(in the rows, 128 means zero)
Known rows:
<775>: 124  139  130  138  142  112  127  127  125  135  120  141  118  120  122  133  121  121  116  117  127  105  133  112  122  163
<1090>: 116  136  108  107  112  155  129  143  151  147  123  150  137  119  148  107  126  131  148  127  142  121  166  111  159  163
<523>: 122  135  136  147  147  109  135  146  138  136  153  132  131  125  127  142  134  130  97  101  131  102  144  125  126  144
<385>: 127  117  131  158  158  108  135  130  136  127  153  137  122  119  135  136  127  129  104  88  138  102  158  137  128  130
<805>: 120  124  132  134  155  110  129  130  127  136  134  135  98  118  122  139  146  129  140  123  139  125  128  114  121  166
<239>: 100  184  200  159  107  108  151  117  118  165  85  193  106  105  98  110  166  134  139  95  123  80  141  89  105  128
<749>: 113  159  166  149  114  117  146  120  125  160  100  165  106  110  108  116  160  128  144  98  131  103  135  109  114  130
<1201>: 139  92  149  173  170  84  142  129  131  121  183  134  142  110  150  134  131  111  88  67  145  110  177  140  154  99
<744>: 135  99  148  165  160  97  140  133  132  121  174  133  143  111  144  136  131  125  87  77  138  107  170  133  136  114
<643>: 136  112  127  129  110  128  116  132  125  132  120  125  139  121  123  123  124  129  128  113  112  116  119  128  109  126
<647>: 149  127  126  149  103  111  139  111  127  132  138  131  111  122  97  138  117  129  129  120  123  131  150  120  114  161
<77>: 151  136  123  147  99  114  145  109  124  132  142  123  116  121  90  142  113  128  127  120  118  133  149  118  116  162
<474>: 138  113  130  133  115  123  118  128  122  133  120  125  134  121  122  128  126  129  127  111  111  118  118  128  105  126
<378>: 124  143  135  168  125  141  135  110  103  148  114  125  90  179  156  100  167  106  61  109  104  148  142  181  102  188
<379>: 159  160  122  139  89  103  156  103  111  139  146  108  129  127  72  144  91  104  124  127  104  140  139  110  136  152
<1073>: 121  131  122  111  105  138  130  141  135  144  130  142  145  129  145  110  133  135  141  130  124  133  160  105  161  153
<464>: 137  113  130  134  114  122  117  128  122  133  121  123  133  121  121  127  126  129  128  111  110  117  116  130  105  126
<195>: 126  134  123  130  134  118  114  130  121  134  109  131  130  117  121  131  110  113  118  112  117  97  111  123  111  135
<444>: 174  108  116  144  124  88  135  97  179  165  94  171  120  139  154  149  111  166  110  69  108  107  93  82  140  200

Facts:
{<1017>, <1019>, <102>, <1052>, <1187>, <122>, <238>, <257>, <258>, <278>, <321>, <342>, <343>, <378>, <379>, <464>, <511>, <562>, <592>, <605>, <61>, <633>, <642>, <643>, <647>, <682>, <690>, <691>, <728>, <805>, <824>, <832>, <836>, <876>, <884>, <916>, <94>, <992>} Δ plisku
{<1036>, <1038>, <1073>, <1114>, <1127>, <114>, <1155>, <1179>, <1201>, <144>, <195>, <252>, <273>, <331>, <336>, <340>, <367>, <382>, <385>, <399>, <39>, <459>, <497>, <523>, <54>, <609>, <624>, <626>, <676>, <704>, <749>, <752>, <756>, <77>, <841>, <86>, <929>} Δ flotasti
{<1067>, <1090>, <1094>, <110>, <1126>, <1130>, <1132>, <1139>, <1206>, <180>, <222>, <239>, <247>, <393>, <444>, <471>, <474>, <485>, <492>, <53>, <569>, <587>, <625>, <628>, <638>, <664>, <670>, <744>, <775>, <790>, <803>, <80>, <829>, <880>, <886>, <930>} Δ flibras
<1017> φ [<1052>]
<1036> φ [<523>]
<1038> φ [<94>]
<1052> φ [<378>]
<1073> φ [<642>, <382>]
<1090> φ [<336>, <642>]
<1094> φ [<605>]
<110> φ [<122>, <1139>]
<1114> φ [<94>, <690>]
<1130> φ [<114>, <53>]
<114> φ [<664>, <624>]
<1155> φ [<562>]
<1187> φ [<511>, <647>]
<1201> φ [<744>, <704>, <1036>]
<1206> φ [<378>, <756>]
<144> φ [<886>]
<222> φ [<1179>]
<238> φ [<485>, <1067>]
<239> φ [<587>, <749>, <992>]
<252> φ [<336>, <643>]
<258> φ [<342>]
<273> φ [<102>]
<278> φ [<1036>]
<321> φ [<1132>]
<331> φ [<929>]
<336> φ [<1073>]
<340> φ [<492>]
<342> φ [<273>]
<343> φ [<379>, <929>]
<378> φ [<1017>, <756>]
<379> φ [<670>]
<382> φ [<880>]
<385> φ [<704>, <824>]
<399> φ [<1139>, <393>]
<39> φ [<1139>]
<444> φ [<626>]
<459> φ [<884>]
<485> φ [<1067>]
<497> φ [<1132>]
<511> φ [<379>, <647>]
<523> φ [<824>, <385>]
<54> φ [<61>, <238>, <1067>]
<587> φ [<749>, <239>]
<609> φ [<633>]
<61> φ [<676>]
<624> φ [<1130>, <80>]
<628> φ [<257>]
<638> φ [<626>, <444>, <930>]
<642> φ [<880>, <252>]
<647> φ [<77>]
<664> φ [<53>]
<691> φ [<321>]
<704> φ [<1201>]
<744> φ [<1201>]
<749> φ [<471>]
<756> φ [<1017>]
<775> φ [<605>]
<77> φ [<343>, <331>]
<790> φ [<592>]
<803> φ [<1155>]
<805> φ [<144>]
<829> φ [<273>, <258>, <102>]
<832> φ [<195>]
<836> φ [<569>, <342>, <258>]
<876> φ [<222>]
<880> φ [<336>]
<884> φ [<562>, <805>, <886>]
<886> φ [<633>, <609>]
<916> φ [<1019>, <1090>]
<929> φ [<670>]
<930> φ [<626>, <444>]
<992> φ [<587>, <749>]
[<1017>, <1090>, <1126>, <664>] θ veklaskem
[<1019>, <1114>, <1201>, <682>] θ raples
[<102>, <1127>, <122>, <340>, <382>, <53>, <592>, <626>, <676>, <691>, <749>, <805>, <824>, <832>] θ dunun
[<1052>, <1130>, <238>, <247>, <497>, <609>, <836>] θ geflin
[<1067>, <343>, <399>, <790>, <886>] θ skefluske
[<1073>, <930>] θ dudror
[<1094>, <485>, <523>, <562>, <625>] θ livak
[<110>, <1132>, <336>, <633>, <647>, <80>] θ vupler
[<114>, <1187>, <144>, <180>, <195>, <239>, <321>, <444>, <569>, <642>, <704>, <756>, <775>, <94>] θ dizimur
[<1155>, <252>, <273>, <278>, <378>, <39>, <624>, <728>] θ plemul
[<1179>, <258>, <379>, <492>, <587>, <61>, <638>] θ fiklinus
[<257>, <342>, <385>, <670>, <841>, <876>, <884>] θ stofin
[<605>, <829>, <916>, <929>] θ groplem
[<880>, <992>] θ stanuklu

Rows:
No name comes twice in this set of rows, the named rows included.
138  115  136  144  118  116  126  124  128  133  131  137  118  122  120  127  134  132  127  115  124  124  139  123  112  150 -> <110>
139  115  137  141  118  109  128  121  123  136  132  135  116  126  122  124  136  122  136  116  121  135  135  123  127  141 -> <1114>
141  139  102  138  106  128  128  117  126  134  119  116  121  122  94  138  95  122  131  111  114  110  122  141  105  129 -> <670>
106  175  216  152  94  99  156  118  111  170  101  181  122  117  97  105  180  131  144  102  107  106  134  86  121  113 -> <587>
132  103  131  133  128  117  110  132  121  125  124  126  121  118  119  130  131  131  138  120  117  118  114  127  98  132 -> <633>
129  119  122  118  85  144  120  141  148  137  132  155  146  124  142  103  125  139  139  134  129  125  176  109  146  163 -> <336>
130  138  133  152  129  136  139  112  98  145  112  120  107  148  152  113  161  108  79  108  114  146  135  149  114  181 -> <1052>
112  128  139  134  171  100  120  133  122  127  134  142  97  118  118  145  142  132  133  137  135  114  128  98  116  182 -> <144>
126  131  122  135  148  123  134  124  130  142  126  132  105  117  125  134  138  125  137  110  137  122  131  123  123  158 -> <664>
113  114  142  132  183  108  121  131  131  129  146  138  89  118  116  138  147  137  149  139  135  120  124  106  105  180 -> <886>
155  141  118  147  90  114  149  107  123  132  142  118  116  120  82  144  103  128  127  119  116  134  152  121  116  162 -> <331>
126  152  134  158  136  127  128  113  99  145  99  133  99  149  153  108  146  80  57  112  122  125  137  151  110  201 -> <756>
126  127  114  126  136  131  124  127  128  141  111  120  119  115  125  130  124  119  137  103  127  112  109  134  115  127 -> <1126>

Now the same nodes, written a new way:
Known rows:
<1187>: 127  112  148  148  132  171  117  150  150  85  128  101  90  115  137  139  108  111  139  108  117  136  126  129  146  142  145  46  120  109  155  176  152  114  117  137  115  145  85  128  137  172
<775>: 127  110  145  137  127  134  136  147  140  120  115  133  136  127  136  128  136  136  132  133  129  117  117  115  136  125  132  86  121  118  130  171  140  123  146  132  105  118  106  129  109  120
<180>: 126  118  139  129  143  143  135  146  142  128  108  129  136  127  125  125  145  127  131  129  133  114  112  119  143  133  134  105  129  130  120  159  135  129  143  134  121  111  121  127  114  128
<592>: 118  131  132  111  128  142  137  122  114  140  109  126  127  136  104  124  142  128  126  132  125  134  134  130  133  145  115  142  131  132  123  115  129  136  116  124  130  131  130  120  133  128
<691>: 127  123  145  114  108  121  134  125  106  118  123  124  131  139  124  125  119  137  135  137  125  142  142  123  128  125  122  116  117  114  140  129  136  115  121  122  108  132  106  123  122  117
<805>: 126  110  133  83  86  134  102  147  75  129  125  136  160  139  127  121  168  139  118  101  130  116  111  161  119  91  146  144  94  151  147  69  131  123  105  116  133  172  124  149  124  146
<122>: 121  128  128  108  128  144  154  113  119  152  108  117  115  137  108  127  144  125  125  142  130  146  131  131  140  141  109  136  123  127  131  113  126  147  113  136  124  139  124  112  121  102
<1179>: 114  140  120  123  150  109  161  130  138  135  128  106  133  136  123  130  126  116  108  120  135  123  130  134  146  120  111  145  130  124  117  101  115  133  113  130  149  132  149  124  128  137
<385>: 149  147  133  164  100  112  134  111  90  112  161  132  113  123  142  122  104  134  131  96  100  115  126  107  106  124  153  136  124  136  130  183  72  94  173  141  120  101  164  115  149  106
<876>: 146  127  118  141  100  118  110  104  127  121  158  140  109  119  141  121  105  133  126  137  131  125  137  130  125  104  129  119  131  112  130  136  124  120  138  135  133  132  125  119  118  108
<664>: 126  128  132  134  160  133  149  130  118  111  123  160  133  123  131  109  146  135  152  93  150  94  159  93  157  120  113  122  163  104  70  111  152  80  146  119  156  106  158  105  97  148
<110>: 131  110  150  130  95  136  143  134  132  129  124  119  129  125  136  128  130  143  122  148  135  133  133  111  138  133  118  82  107  104  140  161  142  129  127  136  99  128  86  123  102  82
<1132>: 124  128  129  126  142  160  133  143  124  154  103  129  131  126  120  125  161  124  129  124  132  115  125  121  140  151  123  139  134  138  111  134  137  144  126  132  137  115  129  121  119  109
<336>: 119  123  158  164  183  119  111  153  153  160  87  153  136  126  123  126  88  148  149  123  139  132  126  129  101  175  174  133  140  137  125  122  145  183  108  96  142  107  133  127  117  126
<471>: 126  132  109  121  135  131  145  117  142  143  123  125  122  127  122  127  145  117  121  129  131  133  126  124  137  130  116  137  133  131  113  116  126  141  127  129  141  132  147  116  130  118
<331>: 128  133  117  138  133  172  121  121  144  105  139  97  80  112  131  141  107  99  131  102  115  155  135  140  136  150  138  99  131  120  144  118  140  128  101  134  142  157  116  118  164  178
<464>: 129  128  124  130  123  124  133  114  134  124  130  120  126  127  129  129  120  124  122  129  131  132  125  125  130  124  127  126  127  128  119  118  126  128  128  126  128  132  135  129  123  123
<744>: 135  148  135  144  112  113  155  122  99  123  136  117  132  134  132  125  117  129  133  95  103  118  119  101  107  136  140  149  123  143  123  169  79  95  161  140  116  101  171  125  150  117
<1139>: 123  133  105  117  141  141  153  108  153  158  112  113  117  126  120  129  148  113  113  138  135  138  122  123  142  136  108  150  135  136  113  105  119  158  124  140  135  133  147  109  121  96

Rows:
No name comes twice in this set of rows, the named rows included.
129  130  135  127  161  167  135  148  114  145  109  164  142  114  128  107  186  140  171  95  148  99  162  101  157  147  116  125  156  121  78  120  159  93  136  111  159  94  140  117  114  128 -> <80>
132  119  131  134  99  106  137  118  137  109  148  122  126  127  141  126  110  133  118  141  129  139  140  115  132  108  123  104  122  105  141  132  132  110  133  128  107  130  106  130  116  115 -> <1206>
121  134  133  163  182  98  110  132  163  150  105  147  130  125  128  127  76  137  144  127  138  144  128  132  95  151  165  147  143  141  129  102  127  171  113  103  142  126  154  125  123  144 -> <643>
141  159  85  122  130  123  71  111  130  112  170  152  155  132  121  135  104  108  111  181  131  78  113  138  124  119  96  181  159  126  101  167  140  137  133  141  150  112  118  155  151  131 -> <342>
129  152  143  127  132  144  161  127  73  137  109  112  132  142  105  125  138  126  139  91  98  125  122  113  106  162  130  177  121  154  125  163  78  110  144  138  124  97  177  116  158  118 -> <824>
130  119  136  133  167  146  137  152  121  122  116  162  146  114  137  105  176  141  169  105  142  98  156  94  155  126  124  100  151  109  88  150  160  74  161  113  138  87  137  115  101  139 -> <114>
123  138  118  106  144  153  141  119  114  153  102  125  133  134  102  129  151  123  132  128  128  126  126  130  136  149  114  166  132  143  116  106  126  144  121  130  136  130  145  115  132  126 -> <626>
121  127  159  149  164  98  114  133  132  136  98  146  133  132  114  130  68  151  150  135  134  155  139  138  91  158  166  135  132  133  142  104  140  163  112  94  128  124  132  124  117  139 -> <382>
122  139  125  105  169  160  143  124  99  148  110  160  133  122  116  111  185  134  173  99  137  118  171  110  148  147  107  162  156  126  85  92  151  87  134  114  160  105  157  108  117  148 -> <53>
137  144  95  150  154  195  106  102  143  117  147  113  61  102  128  134  115  91  131  98  117  136  135  144  138  153  147  121  144  133  130  117  135  148  105  136  170  157  142  101  177  167 -> <670>

The same nodes again, as new rows of numbers:
Known rows:
<122>: 137  98  147  111  116  150  133  134  141  121  132  135  143  133  144  122  146  136  130  149  103  137  152  99  126  119
<609>: 147  120  130  105  131  156  144  133  113  127  135  137  130  127  145  159  120  119  137  151  120  123  120  97  123  138
<1139>: 128  110  154  115  119  154  136  133  139  123  125  132  121  130  146  128  137  139  126  156  109  142  132  102  124  127
<331>: 121  128  174  112  121  129  131  145  124  123  139  136  145  123  135  112  84  128  114  144  102  132  126  95  129  135
<886>: 148  111  113  101  125  154  156  133  102  123  136  137  129  131  142  165  125  132  135  142  104  129  123  108  129  141
<94>: 121  113  165  120  128  145  150  137  133  122  128  129  136  118  153  137  123  134  130  163  120  148  126  98  126  143
<916>: 137  129  97  99  133  131  148  140  157  125  142  132  149  118  146  137  121  130  130  124  95  146  151  97  129  144
<756>: 121  120  153  116  128  141  149  133  133  123  132  130  152  117  152  129  125  134  132  159  118  148  127  94  127  144
<803>: 147  120  117  103  127  131  154  133  113  126  137  134  141  123  145  148  122  124  136  143  113  129  124  110  124  139
<336>: 126  115  128  102  129  147  148  147  159  125  142  129  111  122  141  149  126  135  127  135  95  139  160  99  127  141
<61>: 128  109  138  114  128  139  131  133  139  118  118  133  158  124  156  111  134  131  130  146  118  140  147  108  112  116
<273>: 171  134  138  108  131  148  121  144  140  125  125  145  120  134  153  127  126  148  132  154  109  137  120  106  156  149
<775>: 131  126  144  114  129  129  149  132  133  125  137  131  167  114  152  127  122  132  132  152  119  148  126  100  129  146
<832>: 148  112  134  106  117  132  133  135  139  123  140  136  162  126  142  127  137  131  132  140  104  134  147  104  132  128
<492>: 138  107  143  115  130  125  130  140  137  117  118  134  141  119  152  126  130  120  130  149  116  139  146  103  122  127
<1126>: 134  117  152  107  125  136  135  135  133  126  128  131  142  121  145  127  127  130  127  150  115  146  133  111  132  135
<379>: 120  118  177  116  128  118  124  151  124  116  126  136  158  116  143  105  82  118  115  140  111  132  144  96  121  132
<247>: 142  127  148  110  125  151  125  133  142  127  133  136  140  123  146  131  123  128  129  150  118  134  127  90  132  135
<343>: 128  123  168  107  117  139  131  144  122  121  143  137  155  126  133  116  86  135  113  134  92  134  126  94  137  144

Rows:
No name comes twice in this set of rows, the named rows included.
153  121  109  102  128  159  143  131  111  125  132  140  125  132  142  159  117  126  132  140  105  129  107  97  131  137 -> <1155>
151  133  116  105  121  155  128  123  143  126  131  138  152  130  143  123  129  136  125  139  104  142  109  89  129  131 -> <39>
114  101  192  113  118  141  120  153  123  113  135  137  150  123  134  122  94  129  116  141  102  129  152  98  130  134 -> <670>
128  114  156  115  134  152  154  138  112  128  140  131  114  120  148  166  120  123  137  169  130  116  123  100  115  141 -> <562>
147  120  127  104  118  144  139  132  134  125  138  136  153  127  140  132  135  139  128  139  98  141  126  100  137  138 -> <790>
147  108  139  109  117  135  132  137  138  122  137  136  148  127  145  132  136  132  131  144  103  134  152  101  132  127 -> <1127>
148  107  143  105  119  134  129  136  133  119  135  135  172  121  145  130  141  133  131  138  108  138  147  104  131  132 -> <876>
148  132  141  108  126  145  126  130  141  128  137  136  156  121  146  130  128  126  131  146  117  134  124  92  130  131 -> <497>
133  98  145  113  116  161  133  134  140  121  128  135  139  134  145  122  146  143  129  151  105  136  150  104  122  114 -> <676>
134  115  147  113  120  147  138  132  140  123  127  133  132  128  146  123  139  138  127  152  110  141  130  102  124  128 -> <393>
124  100  146  112  117  175  134  134  137  120  125  134  121  138  142  132  138  151  124  156  102  145  130  101  125  121 -> <1067>
120  125  166  119  127  154  138  130  145  129  138  130  145  122  150  120  136  141  130  165  128  130  125  94  113  127 -> <485>
121  129  125  98  136  141  146  142  157  128  136  126  133  115  146  137  120  126  128  137  105  148  157  105  127  145 -> <1090>
152  101  125  99  127  138  151  136  101  119  138  137  160  124  144  159  138  123  141  137  110  123  146  110  120  135 -> <884>

